Below are the code and all the weights of a small trained network. Each question names an input and a class and asks about switching units off, where a switched-off unit gives its printed mean instead of its output.

import numpy as np


def w(rows, s, z=0):
    codes = np.array(rows[::2]) - 128.0
    scale = np.full(codes.shape[1], s)
    scale[-1] = z or s
    return codes * scale


def f(y):
    return y / 2 * (1 + np.tanh(0.7978845608 * (y + 0.044715 * y**3)))


def log_softmax(a):
    a = a - a.max(-1, keepdims=True)
    return a - np.log(np.exp(a).sum(-1, keepdims=True))


def net(x, mask):
    res = np.array(x, float).reshape(1, 7) / 4 @ E
    y = f(res @ A[0][:, :-1].T + A[0][:, -1])
    res = res + np.where(mask, y, B[0][:, -1]) @ B[0][:, :-1]
    return log_softmax(res[-1] @ U[:, :-1].T + U[:, -1])


A, B = {}, {}
E = w([
[59,166,76],'x0',
[37,113,125],'x1',
[93,55,2],'x2',
[214,68,88],'x3',
[188,169,56],'x4',
[129,230,108],'x5',
[162,229,95],'x6',
],0.0068)
A[0] = w([
[31,115,132,247],'neuron 0',
[118,153,12,220],'neuron 1',
[244,92,122,244],'neuron 2',
[177,108,84,124],'neuron 3',
[155,155,245,254],'neuron 4',
[143,123,16,231],'neuron 5',
[61,82,176,212],'neuron 6',
],0.012,0.005)
B[0] = w([
[50,81,163,203],'neuron 0',
[85,154,48,208],'neuron 1',
[211,102,134,228],'neuron 2',
[152,100,108,160],'neuron 3',
[160,202,190,246],'neuron 4',
[120,98,2,213],'neuron 5',
[104,63,191,202],'neuron 6',
],0.011)
U = w([
[77,64,254,222],'0',
[228,227,213,248],'1',
[36,159,77,1],'2',
[211,69,80,45],'3',
],0.0094,0.00098)

Each question gives the input, the list of numbers given to net, and the class t.
The units are the neurons (one row each of A and B). Each row of codes is followed by its name. A weight is (code - 128) times the scale printed after its matrix; where a second scale follows, it is the last column's (A, B and U).
mask holds one flag per neuron, in row order. A switched-off neuron (its flag False) gives its mean, the last column of its row in B, instead of its output. The means were averaged over made-up inputs and are rounded, as every weight is.
A unit's drop is (log p(t) with every unit on - log p(t) with that unit switched off) / (log p(t) with every unit on - log p(t) with every unit switched off).
The circuit of an input: a set's keep is (log p(t) with only the set's units on - log p(t) with every unit switched off) / (log p(t) with every unit on - log p(t) with every unit switched off). Starting from all 7 units, units are removed one at a time, each time the one whose removal leaves the highest keep (on an exact tie, the one counted first), for as long as the keep stays at least 0.8.
units of the circuit, in order: the units of the circuit, biggest drop first
k most important neurons: the k neurons with the biggest drops, biggest first
drop when u is switched off: that unit's drop, to one decimal
input [7,-7,2,-8,-5,8,-6], class 0: units of the circuit, in order : [neuron 5; neuron 0]
input [7,6,-1,-2,2,1,-7], class 0: units of the circuit, in order : [neuron 6]
input [8,-1,-5,-1,5,-1,6], class 2: units of the circuit, in order : [neuron 2; neuron 1]
input [2,-4,-5,6,3,-5,-8], class 1: units of the circuit, in order : [neuron 5; neuron 0]
input [4,7,-4,0,-2,7,1], class 0: 3 most important neurons : [neuron 5; neuron 0; neuron 1]
input [7,8,0,-8,-5,3,6], class 0: units of the circuit, in order : [neuron 0; neuron 5]
input [-5,-1,-3,2,-1,-8,-3], class 1: 2 most important neurons : [neuron 0; neuron 4]
input [-1,-8,0,1,4,8,-2], class 3: units of the circuit, in order : [neuron 4; neuron 5]
input [-4,8,8,1,4,0,-2], class 2: 2 most important neurons : [neuron 1; neuron 2]
input [6,1,7,-3,-6,1,-7], class 0: drop when neuron 6 is switched off : 0.8
input [6,7,6,-8,-7,5,-7], class 0: drop when neuron 0 is switched off : 0.0
input [6,-5,8,-6,-6,2,-8], class 0: drop when neuron 6 is switched off : 1.0
input [2,2,-6,4,8,-3,-6], class 1: drop when neuron 1 is switched off : 0.2
